[128 = 0]
[117 135 138 116 161 104 109 153 131 137 122 124 106 130 103 128 119 156
  58]	(5)
[114 129 126 122 155 101 108 154 128 138 120 121 100 118 114 139 118 162
  67]	(5)
[125 130 106 138 104 137 109 114 142 125 123 122 113 106 144 172 123 108
 207]	(11)
[148 126 171 117 144 128 129 148 121 129 119 136 146 167  66  83 104 125
 180]	(5)
[143 103 138 163 111 168 123 122 152 135 121 142 128 158 148 150 117 118
 229]	(3)
[136 102 123 158 110 141  84 148 153 141 101 127  83 132 110 179  76 123
 255]	(11)
[114 122 129 127 156 105 100 159 132 141 115 125  94 121 110 144 106 162
  99]	(5)
[142 115 147 128 125 134 153 129 113 126 130 137 152 156 103  86 123 122
 164]	(11)
[128 111 109 147 113 130  94 140 143 136 109 121  87 115 118 184  99 122
 253]	(11)
[147  93 151 156 118 150 154 139 126 136 119 143 140 169 103 109 106 128
 223]	(3)
[125 108 103 145 121 118  98 143 138 137 111 119  86 102 116 183  95 132
 228]	(11)
[124  97 113 151 132 112  92 158 139 143 101 121  78 115 100 177  75 146
 245]	(11)
[125 121 107 140 109 132 104 126 141 129 119 121 102 106 134 177 108 114
 216]	(11)
[126 111 103 145 115 124  96 140 144 136 109 120  87 109 121 180  96 124
 244]	(11)
[142 102 138 164 108 170 127 119 149 136 121 143 130 155 148 143 122 119
 224]	(3)
[144 134 164 111 144 125 134 143 119 126 125 135 153 161  72  81 115 122
 163]	(5)
[133 122 116 147 107 150 104 125 150 131 118 127 108 119 137 176 110 110
 241]	(3)
[130 140 157 108 170 110 103 159 132 136 116 132 127 164  71 105 107 146
 100]	(5)
[144 137 176 109 153 123 118 155 126 136 118 135 140 172  59  87 102 129
 166]	(5)
[142  97 135 164 107 167 137 122 141 134 126 143 134 156 155 130 123 122
 208]	(3)
[135 121 118 147  97 165 128 105 145 125 131 134 133 135 168 152 138 106
 174]	(3)
[116 109 111 141 140 101 101 155 133 142 110 120  79 109 114 168  94 157
 169]	(5)
[122 153 154 101 167 103 116 146 126 130 129 125 131 141  97 105 126 144
  29]	(5)
[134 151 166  99 162 114 117 147 124 129 123 132 140 155  77  92 116 133
  87]	(5)
[123 113 102 146 116 120 102 137 136 133 115 119  91 101 124 181 104 125
 221]	(11)
[120 134 148 115 169 103 101 158 132 139 118 127 109 140  96 128 114 157
  72]	(5)
[137 148 152 100 139 121 146 127 108 118 136 131 163 146  94  73 136 118
  86]	(5)
[141 106 131 159 106 169 136 118 144 133 125 141 135 152 154 139 127 118
 193]	(3)
[132 160 162  96 155 114 128 136 120 123 131 129 152 149  85  82 129 128
  75]	(5)
[145  96 139 168 111 164 136 126 135 137 123 144 132 164 144 128 119 124
 223]	(3)
[149 103 150 143 123 139 147 141 117 131 123 142 145 167  97  92 110 128
 202]	(11)
[126 127 164 125 172 108  93 172 140 145 109 132 103 152  74 125  91 159
 140]	(5)
[112 118  98 133 133 101 105 141 130 135 119 118  89  96 127 162 112 146
 145]	(11)
[125 111 103 146 113 126  98 137 139 133 114 120  90 104 120 179  99 125
 234]	(11)
[117 114 114 138 145  86  99 160 134 143 110 121  79 113 105 164  93 156
 168]	(5)
[123 139 152 116 167 106 104 156 134 138 119 128 113 145  89 119 114 153
  64]	(5)
[139 114 142 138 114 141 163 118 113 122 138 137 157 143 130  93 138 121
 147]	(3)
[123 135 154 119 170 106 103 163 136 139 115 129 106 149  88 124 103 156
  89]	(5)
[123 104 106 147 123 117  96 149 138 138 108 119  80 103 110 177  91 136
 234]	(11)
[146 128 162 119 139 128 135 142 118 127 124 135 149 157  70  76 111 123
 168]	(5)
[119 111 103 142 130 110  99 144 135 137 113 118  76 101 114 175  98 141
 202]	(11)
[152  89 156 157 125 149 139 147 131 138 114 145 135 178  90  93  92 128
 255]	(3)
[147  84 150 168 115 165 138 138 138 140 115 147 134 174 121 124 104 128
 252]	(3)
[115 113 104 138 136 102 107 147 129 138 115 118  83 102 122 163 103 150
 150]	(5)
[136 121 121 149 103 163 117 114 150 129 124 132 125 127 157 152 129 109
 202]	(3)
[139 114 129 153 103 170 126 112 151 132 126 138 128 145 160 149 129 114
 204]	(3)
[135 123 126 149 105 159 107 121 152 131 119 131 115 137 150 170 115 110
 223]	(3)
[150  93 152 154 120 145 145 142 125 135 119 143 139 168 100 100 103 127
 233]	(3)
[129 134 167 117 169 111  95 166 138 141 110 132 111 160  72 117  97 153
 117]	(5)
[135 156 163  96 152 117 135 138 116 122 131 131 154 153  85  83 128 124
  53]	(5)
[122 118  96 141 116 117 106 131 133 131 118 117  93  97 132 180 107 127
 200]	(11)
[133 146 171 106 166 113 108 156 129 132 119 132 134 161  72  96 110 141
  99]	(5)
[148  91 149 163 112 159 147 136 132 136 120 143 136 163 125 116 112 129
 218]	(3)
[117 108 112 141 138 101 100 156 134 140 108 120  81 101 111 167  96 155
 167]	(5)
[123 147 146 107 165 104 112 150 128 132 126 126 120 136 107 120 124 150
  37]	(5)
[140 107 139 161 107 168 120 119 152 136 124 140 128 151 153 151 117 115
 230]	(3)
[110 168 130  91 158  98 128 126 116 122 141 120 132 112 134 109 157 145
   1]	(5)
[146  90 144 167 109 164 141 130 140 139 119 146 130 168 138 126 110 127
 241]	(3)
[117 124  87 133 111 114 114 125 130 127 123 115 100  87 141 174 120 125
 164]	(11)
[151  93 157 149 121 142 141 142 123 135 117 142 142 173  89  96 100 129
 233]	(11)
[142 111 131 164 106 156  94 125 160 138 108 135 107 146 128 173  94 111
 255]	(3)
[139 144 173 104 156 116 130 148 121 129 121 132 143 165  65  88 108 128
 124]	(5)
[137 119 127 153 105 161 109 121 153 132 119 133 116 136 142 168 116 110
 236]	(3)
[137 112 132 153 105 166 144 108 142 128 135 139 141 138 173 127 144 116
 155]	(3)
[124 113 109 144 117 122 101 140 140 136 112 119  86 105 121 182  97 129
 241]	(11)
[123 100 131 147 152 107  90 175 141 150 100 125  72 131  90 164  77 164
 201]	(5)
[135 117 123 152 102 163 120 110 149 130 127 135 129 140 161 157 168 110
 196]	(3)
[145 135 182 114 152 122 115 155 126 134 114 138 141 173  58  87 127 130
 164]	(5)
[116 118 124 132 154 102  99 160 133 143 113 123  87 125 111 151 102 162
 121]	(5)
[134 155 158  95 148 115 134 134 115 121 132 130 157 146  87  78 134 125
  84]	(5)
[144  96 139 163 111 165 135 125 144 136 122 143 135 163 147 134 120 122
 221]	(3)
[123 110 101 143 119 118 101 141 137 136 112 119  84 100 120 181  97 130
 223]	(11)
[115 119  94 131 121 107 106 131 130 130 118 114  91  87 138 174 116 135
 160]	(11)
[115 111 105 137 139 103 102 152 130 140 114 118  79 108 116 165 102 151
 147]	(5)
[142 140 172 111 152 121 122 147 122 128 121 134 148 164  70  83 111 127
 133]	(5)
[121 134 146 120 164 102 102 161 136 141 116 128 106 140  95 127 108 158
  79]	(5)
[131 122 113 145 105 144 102 125 146 130 117 124 102 118 137 182 111 112
 237]	(11)
[134 119 123 150 103 154 102 125 155 133 117 130 116 130 138 170 112 107
 244]	(3)
[142 110 136 150 113 151 158 118 123 128 132 140 150 156 144 106 136 123
 168]	(3)
[128 123 107 141 109 137 105 122 142 129 120 120 106 107 140 175 113 111
 212]	(11)
[123 113 100 142 119 119  99 141 139 137 113 118  91  97 121 177  99 131
 219]	(11)
[151 101 159 143 129 142 142 142 123 134 117 148 141 168  91  92  98 129
 221]	(11)
[140 114 146 155 105 167 111 120 156 134 118 136 121 146 146 160 116 109
 238]	(3)
[156  72 161 183 116 171 116 151 158 150 100 151 115 194 109 144  76 129
 255]	(3)
[129 144 166 109 169 110 103 156 131 137 117 131 126 156  79 104 106 145
  90]	(5)
[148  88 146 166 113 159 142 134 139 138 118 146 135 169 127 120 107 129
 237]	(3)
[156  84 153 158 120 150 139 145 128 138 115 145 135 175  98  91  97 131
 253]	(3)
[121 121 143 130 163 105  95 166 137 146 110 127  91 141  93 142  96 163
 127]	(5)
[132 157 161 103 157 112 125 139 120 124 130 129 149 152  84  86 131 129
  69]	(5)
[122 101 115 151 132 110  98 158 136 143 105 121  74 111 104 176  83 149
 228]	(11)
